Here is a tiny trained network, its code and every weight. The questions are about switching its units off for an input and a class, where a switched-off unit gives its printed mean instead of its output.

import numpy as np


def w(rows, s, z=0):
    codes = np.array(rows[::2]) - 128.0
    scale = np.full(codes.shape[1], s)
    scale[-1] = z or s
    return codes * scale


def f(y):
    return np.maximum(y, 0)


def log_softmax(a):
    a = a - a.max(-1, keepdims=True)
    return a - np.log(np.exp(a).sum(-1, keepdims=True))


def net(x, mask):
    res = np.array(x, float).reshape(1, 8) / 4 @ E
    y = f(res @ A[0][:, :-1].T + A[0][:, -1])
    res = res + np.where(mask, y, B[0][:, -1]) @ B[0][:, :-1]
    return log_softmax(res[-1] @ U[:, :-1].T + U[:, -1])


A, B = {}, {}
E = w([
[65,102,179,199,124,33],'x0',
[165,150,121,102,48,2],'x1',
[73,228,148,214,194,102],'x2',
[149,97,151,203,70,171],'x3',
[33,173,99,116,39,83],'x4',
[160,139,32,192,200,109],'x5',
[166,108,210,129,169,97],'x6',
[140,214,134,71,171,98],'x7',
],0.0067)
A[0] = w([
[150,101,103,114,92,144,58],'neuron 1',
[127,143,39,132,100,64,150],'neuron 2',
[82,99,144,129,130,142,209],'neuron 3',
[127,163,102,103,165,160,203],'neuron 4',
[112,99,98,121,83,162,189],'neuron 5',
[166,190,148,124,159,77,168],'neuron 6',
[108,138,165,141,124,137,224],'neuron 7',
[68,123,163,115,103,166,86],'neuron 8',
[172,75,69,81,81,141,220],'neuron 9',
[115,153,113,37,149,123,218],'neuron 10',
[144,77,93,64,133,98,90],'neuron 11',
[158,107,146,138,100,149,224],'neuron 12',
[247,89,142,166,164,144,228],'neuron 13',
[121,128,150,105,172,220,251],'neuron 14',
[122,164,122,157,81,123,140],'neuron 15',
[130,123,114,169,159,148,51],'neuron 16',
],0.014,0.0028)
B[0] = w([
[156,176,147,96,88,163,170],'neuron 1',
[55,154,63,201,155,58,197],'neuron 2',
[103,156,133,169,137,97,164],'neuron 3',
[140,151,145,211,125,141,192],'neuron 4',
[126,166,102,151,112,216,185],'neuron 5',
[218,81,74,80,101,65,200],'neuron 6',
[115,140,134,134,169,72,166],'neuron 7',
[17,91,97,125,128,181,169],'neuron 8',
[228,146,155,106,110,218,239],'neuron 9',
[166,149,178,184,132,115,209],'neuron 10',
[189,141,211,117,130,101,191],'neuron 11',
[88,189,133,139,157,186,185],'neuron 12',
[135,49,146,204,248,212,251],'neuron 13',
[140,162,91,239,105,97,229],'neuron 14',
[92,80,49,141,156,143,166],'neuron 15',
[194,147,163,152,128,136,163],'neuron 16',
],0.014,0.011)
U = w([
[97,193,77,237,63,29,250],'0',
[237,129,176,211,126,148,203],'1',
[51,56,218,172,153,103,36],'2',
[188,128,107,98,74,14,27],'3',
[136,178,113,107,3,175,5],'4',
[173,97,248,48,81,39,73],'5',
],0.0072,0.0027)

Each question gives the input, the list of numbers given to net, and the class t.
The units are the neurons (one row each of A and B). Each row of codes is followed by its name. A weight is (code - 128) times the scale printed after its matrix; where a second scale follows, it is the last column's (A, B and U).
mask holds one flag per neuron, in row order. A switched-off neuron (its flag False) gives its mean, the last column of its row in B, instead of its output. The means were averaged over made-up inputs and are rounded, as every weight is.
A unit's drop is (log p(t) with every unit on - log p(t) with that unit switched off) / (log p(t) with every unit on - log p(t) with every unit switched off).
The circuit of an input: a set's keep is (log p(t) with only the set's units on - log p(t) with every unit switched off) / (log p(t) with every unit on - log p(t) with every unit switched off). Starting from the 12 units with the biggest drops (on a tie, the unit counted first), units are removed one at a time, each time the one whose removal leaves the highest keep (on an exact tie, the one counted first), for as long as the keep stays at least 0.8.
units of the circuit, in order: the units of the circuit, biggest drop first
k most important neurons: the k neurons with the biggest drops, biggest first
drop when u is switched off: that unit's drop, to one decimal
input [7,-6,-5,4,0,5,-5,5], class 0: units of the circuit, in order : [neuron 9; neuron 13]
input [5,3,0,0,-4,6,5,-4], class 2: units of the circuit, in order : [neuron 9; neuron 14]
input [8,8,3,-5,0,2,5,7], class 3: units of the circuit, in order : [neuron 6]
input [5,-7,4,3,-7,-6,2,-5], class 2: units of the circuit, in order : [neuron 9; neuron 8]
input [-3,2,2,-2,4,-7,1,-5], class 4: units of the circuit, in order : [neuron 13; neuron 14]
input [-3,8,-6,-6,4,-4,4,2], class 5: units of the circuit, in order : [neuron 13; neuron 11]
input [-2,7,1,-8,-3,0,-3,1], class 3: units of the circuit, in order : [neuron 13; neuron 6]
input [5,7,6,-5,-3,4,-1,-2], class 0: 2 most important neurons : [neuron 2; neuron 9]
input [-1,0,2,6,8,-7,5,7], class 0: 2 most important neurons : [neuron 13; neuron 9]
input [8,-2,4,-2,-2,-5,1,6], class 5: 2 most important neurons : [neuron 14; neuron 2]
input [-5,2,1,-5,2,0,-6,-1], class 0: 2 most important neurons : [neuron 2; neuron 13]
input [8,-5,3,-6,5,-7,0,-3], class 2: 3 most important neurons : [neuron 14; neuron 8; neuron 2]
input [6,2,-6,-5,1,5,8,7], class 5: 2 most important neurons : [neuron 14; neuron 11]
input [3,-7,1,-2,8,-1,1,1], class 2: units of the circuit, in order : [neuron 8]
input [7,6,-6,2,5,-5,6,-6], class 2: drop when neuron 8 is switched off : 0.5
input [8,-1,5,7,4,4,0,-4], class 0: drop when neuron 13 is switched off : 0.2
input [-8,6,6,3,-2,-1,-6,7], class 0: drop when neuron 13 is switched off : 0.1
